(in the rows, 128 means zero)
Rows with their classes
142	89	140	109	123	146	108	135	133	96	131	134	123	125	134	126	116	135	128	136	129	119	126	148	131	109	130	128	114	136	120	131	130	128	129	149	107	143	141	150	132 -> jh
116	96	139	100	108	154	123	149	127	91	117	128	132	137	132	139	114	125	127	127	112	134	114	148	123	119	124	129	119	158	113	97	139	130	149	141	123	138	155	130	140 -> jh
96	107	127	124	90	122	127	162	136	111	91	119	150	118	139	96	105	127	114	108	94	145	122	148	94	102	137	136	137	145	110	124	126	136	132	123	107	125	132	144	143 -> cq
124	96	131	120	130	139	120	140	136	114	127	126	131	136	132	136	114	125	126	143	119	128	118	165	125	137	122	138	126	133	126	111	109	133	140	141	126	144	144	133	137 -> jh
114	86	127	120	110	139	111	151	136	93	103	123	131	120	122	116	108	124	151	114	125	161	121	158	130	120	134	160	120	138	131	131	116	129	120	149	95	142	142	129	116 -> jh
110	105	116	124	115	123	131	159	134	110	104	143	130	117	137	103	119	141	144	115	112	143	125	146	125	124	139	117	140	140	113	131	127	125	114	128	110	129	133	134	121 -> cq
107	86	131	116	91	126	124	225	127	98	117	138	152	115	142	99	121	134	144	137	111	120	124	123	131	114	134	128	137	149	113	140	132	124	131	137	96	131	135	143	127 -> cq
112	99	146	103	106	128	135	157	124	106	109	126	124	114	133	123	131	134	129	123	117	133	118	132	115	109	147	137	127	129	120	135	141	127	141	128	120	130	132	142	129 -> cq
113	107	152	109	93	98	126	159	134	94	103	135	136	121	146	106	158	119	147	116	89	145	123	146	126	109	140	130	140	141	119	139	125	121	124	120	106	125	125	137	132 -> cq
136	84	128	109	105	143	108	146	134	119	141	132	127	116	123	136	110	133	141	137	141	112	118	175	122	124	110	127	124	137	135	113	123	156	125	148	110	150	150	143	135 -> jh
120	118	138	104	102	126	141	147	127	97	105	132	119	114	134	114	130	130	119	119	119	125	123	128	128	96	139	130	135	132	105	130	111	128	148	125	109	129	130	132	120 -> cq
138	92	138	110	126	143	118	139	131	98	116	123	127	119	115	131	111	130	129	138	131	134	124	145	129	115	124	141	114	139	119	132	123	137	130	145	99	158	131	138	120 -> jh
127	80	112	114	100	131	110	165	129	104	127	134	132	105	131	106	115	130	156	118	119	144	123	161	126	126	133	134	139	139	126	133	140	125	116	130	109	135	133	128	136 -> jh
120	81	140	116	102	132	123	170	134	94	118	132	138	126	134	99	120	136	156	114	111	141	117	160	117	101	139	135	136	156	117	145	131	123	124	127	108	121	141	140	138 -> cq
124	106	131	110	116	114	127	128	128	114	94	134	130	117	127	110	124	135	118	118	124	139	117	145	111	112	137	145	155	133	110	123	132	123	123	142	103	140	122	134	117 -> cq
143	109	152	124	110	142	119	139	135	120	125	130	123	138	127	106	107	130	147	125	128	129	112	169	123	135	120	142	124	147	147	124	118	122	117	133	118	135	144	129	127 -> jh
130	90	125	108	101	138	114	170	128	103	118	130	133	117	127	117	101	137	136	137	126	137	114	184	117	114	127	136	108	140	125	109	124	121	127	142	112	144	140	131	139 -> jh
128	79	119	122	100	133	122	156	129	111	122	129	135	118	132	119	113	126	137	124	119	159	121	167	130	133	120	128	135	139	135	125	121	135	130	137	104	136	148	127	142 -> jh
131	80	161	116	106	156	119	159	143	65	91	122	127	140	130	122	111	129	135	118	118	144	116	171	121	104	138	139	124	146	130	119	96	142	141	135	108	143	152	152	139 -> jh
137	124	128	110	110	140	121	148	138	119	129	122	129	128	116	108	100	112	134	124	131	133	117	157	123	131	133	131	109	151	140	125	122	134	135	149	113	146	128	131	64 -> jh
97	91	130	109	96	128	128	166	121	99	108	141	131	114	146	117	128	149	133	125	108	131	115	140	102	111	149	125	146	139	97	122	131	124	158	128	111	135	133	143	127 -> cq
118	97	148	114	137	131	125	144	129	103	111	138	130	123	139	118	118	132	142	123	106	137	126	137	120	108	128	117	135	132	110	131	129	123	124	140	116	133	132	132	124 -> cq
137	75	121	114	106	142	114	142	166	99	130	109	127	114	114	113	110	129	134	132	127	131	119	151	121	124	118	134	112	147	121	133	119	126	138	146	104	142	147	127	129 -> jh
122	104	144	113	113	127	134	137	113	97	130	140	129	122	144	127	121	137	152	102	131	134	116	138	141	116	128	130	144	132	119	130	142	121	119	131	111	130	120	128	132 -> cq
117	96	148	118	104	150	119	141	143	86	105	119	132	123	130	131	117	116	125	130	121	130	123	161	103	103	118	123	126	133	126	126	107	119	143	157	115	138	148	145	143 -> jh
125	90	135	109	96	124	124	162	132	89	113	133	128	120	134	115	121	135	142	117	131	127	122	127	120	115	143	129	135	146	116	142	133	127	133	130	109	129	135	143	129 -> cq
121	95	134	97	111	157	122	134	130	109	133	122	119	105	119	136	122	122	121	135	120	119	116	156	124	114	118	119	117	130	129	142	108	130	139	141	120	145	143	145	127 -> jh
119	95	137	115	118	113	126	146	132	100	93	121	128	126	133	111	132	159	132	115	114	139	125	133	132	110	144	146	134	148	104	128	121	136	131	125	105	136	133	137	114 -> cq
141	91	142	104	108	136	112	159	133	98	123	130	130	130	130	106	107	134	152	120	126	133	128	153	126	99	126	131	131	151	117	125	116	160	122	148	92	145	143	124	134 -> jh
120	100	140	118	117	126	128	159	91	110	89	131	130	109	138	118	120	118	115	120	109	143	117	147	107	110	135	150	148	129	108	118	126	122	118	117	98	141	136	137	121 -> cq
141	83	154	127	110	144	123	161	129	87	104	127	129	116	135	114	108	130	141	117	111	143	123	179	115	127	126	126	113	135	143	130	110	128	120	142	104	144	162	139	137 -> jh
137	112	140	119	115	138	124	142	140	111	119	128	116	124	122	129	106	126	131	119	130	130	131	137	127	119	128	130	127	133	150	140	128	141	114	137	121	152	130	139	135 -> jh
138	86	127	115	89	160	123	160	134	90	106	123	137	122	124	105	115	120	137	125	135	142	125	150	149	129	137	143	112	155	125	128	114	136	145	139	112	151	154	143	131 -> jh

Rows with their classes
118	97	149	104	150	171	125	89	126	131	124	110	133	130	110	131	143	166	95	104	134	118	133	141	147	112	125	126	138	118	106	119	105	115	130	111	159	131	110	111	137 -> qm
126	134	136	118	150	206	127	112	143	130	129	126	118	135	105	136	155	194	105	144	137	114	133	130	152	102	144	122	150	101	146	109	106	118	108	108	142	127	105	102	138 -> Lz
134	131	155	108	173	197	122	111	170	119	126	84	121	136	122	154	137	184	85	110	129	120	142	123	146	102	127	132	146	118	82	99	102	104	144	101	141	141	104	99	126 -> qm
127	130	147	102	143	162	129	123	153	130	122	111	105	122	130	135	113	164	118	109	151	130	119	143	151	102	158	123	132	121	118	128	102	104	127	103	109	136	114	108	134 -> Lz
126	130	146	100	160	184	120	118	162	121	128	96	110	134	110	142	136	169	98	104	142	128	119	135	135	97	132	128	139	115	96	114	96	111	141	97	119	140	109	106	134 -> qm
97	123	144	119	169	225	128	93	141	131	126	88	127	132	110	138	167	200	85	85	128	112	152	141	143	107	139	125	157	111	89	106	110	117	138	107	169	122	100	105	131 -> qm
126	142	140	107	166	162	107	125	157	128	112	89	119	132	117	146	124	166	88	98	130	121	135	133	140	102	123	123	129	119	97	120	101	107	148	99	130	140	114	110	124 -> qm
112	128	138	106	162	125	110	124	169	126	111	82	108	130	114	153	104	139	110	113	132	139	121	136	144	109	107	131	119	115	92	132	92	105	141	113	106	147	106	114	116 -> qm
129	149	144	128	145	161	128	127	155	121	137	128	118	147	124	146	125	159	126	106	152	134	120	131	141	89	137	118	142	119	115	116	99	123	159	103	88	164	119	105	135 -> Lz
130	148	137	131	147	184	140	123	151	131	136	115	131	138	118	134	137	176	120	104	146	125	132	132	146	96	141	118	146	109	110	107	103	120	134	98	129	138	121	94	133 -> Lz
157	132	142	128	152	188	123	112	154	139	124	124	119	131	105	132	138	172	114	96	151	111	146	147	151	98	128	112	131	110	102	123	92	111	130	100	126	131	117	101	141 -> Lz
125	122	140	135	166	179	121	111	163	124	125	93	122	129	114	138	133	178	97	82	139	133	137	140	138	112	121	105	143	117	107	122	105	118	135	97	132	130	107	89	134 -> qm
136	154	141	129	159	194	124	126	176	126	132	128	99	151	105	140	120	188	120	106	174	126	116	139	166	81	146	129	134	95	120	126	79	100	144	79	89	146	99	79	138 -> Lz
119	124	152	113	181	195	111	85	153	143	120	97	114	123	92	138	135	193	87	78	143	105	140	153	147	105	112	133	147	111	85	118	103	105	135	94	163	134	102	93	128 -> qm
134	133	139	129	172	215	124	100	151	107	133	126	121	138	97	141	142	211	104	74	159	107	133	152	161	69	141	122	142	104	100	105	94	108	124	74	139	133	102	39	144 -> Lz
126	143	141	115	168	165	121	150	172	125	136	104	123	142	105	152	114	167	108	94	157	129	124	123	153	93	147	133	127	107	95	126	98	102	139	94	105	153	114	99	135 -> Lz
126	147	143	120	161	172	121	126	177	121	137	115	95	146	106	146	118	186	108	87	164	112	116	147	175	77	121	123	131	113	102	130	78	101	152	92	97	153	114	95	138 -> Lz
138	127	136	115	160	174	120	110	165	130	118	86	128	127	109	142	136	171	74	107	132	121	142	130	157	104	130	129	134	110	99	119	104	104	117	111	141	131	105	108	126 -> qm
140	131	140	125	174	179	110	125	166	129	114	81	118	128	105	135	130	176	85	97	139	128	134	137	140	91	117	122	138	118	94	119	98	98	133	101	136	135	95	105	127 -> qm
120	131	150	128	158	225	147	58	140	139	141	109	129	136	74	128	139	222	111	60	169	117	125	152	160	92	144	110	170	105	103	119	101	108	159	76	129	126	100	54	160 -> Lz
127	125	148	120	176	170	109	113	164	126	114	105	109	133	115	145	139	182	99	99	145	112	125	141	150	100	121	150	142	129	94	135	100	107	139	99	124	140	108	100	130 -> qm
126	141	149	129	159	177	114	109	157	139	131	141	116	137	105	146	119	179	117	80	170	117	112	153	153	87	125	119	131	105	123	127	85	106	149	94	112	144	104	89	147 -> Lz
134	114	153	101	175	151	114	116	173	126	106	94	99	123	105	149	105	185	93	87	158	126	126	144	140	100	112	132	120	125	94	136	98	92	136	97	93	161	111	104	123 -> qm
121	132	147	136	157	199	121	110	140	128	135	137	125	156	125	130	148	190	111	95	142	111	123	142	151	94	144	112	146	107	115	114	104	115	141	88	150	129	107	86	142 -> Lz
134	126	140	107	152	134	120	116	155	123	116	118	125	118	124	130	113	142	105	121	134	130	135	138	138	123	123	121	130	132	109	123	111	123	156	120	105	136	124	104	103 -> qm
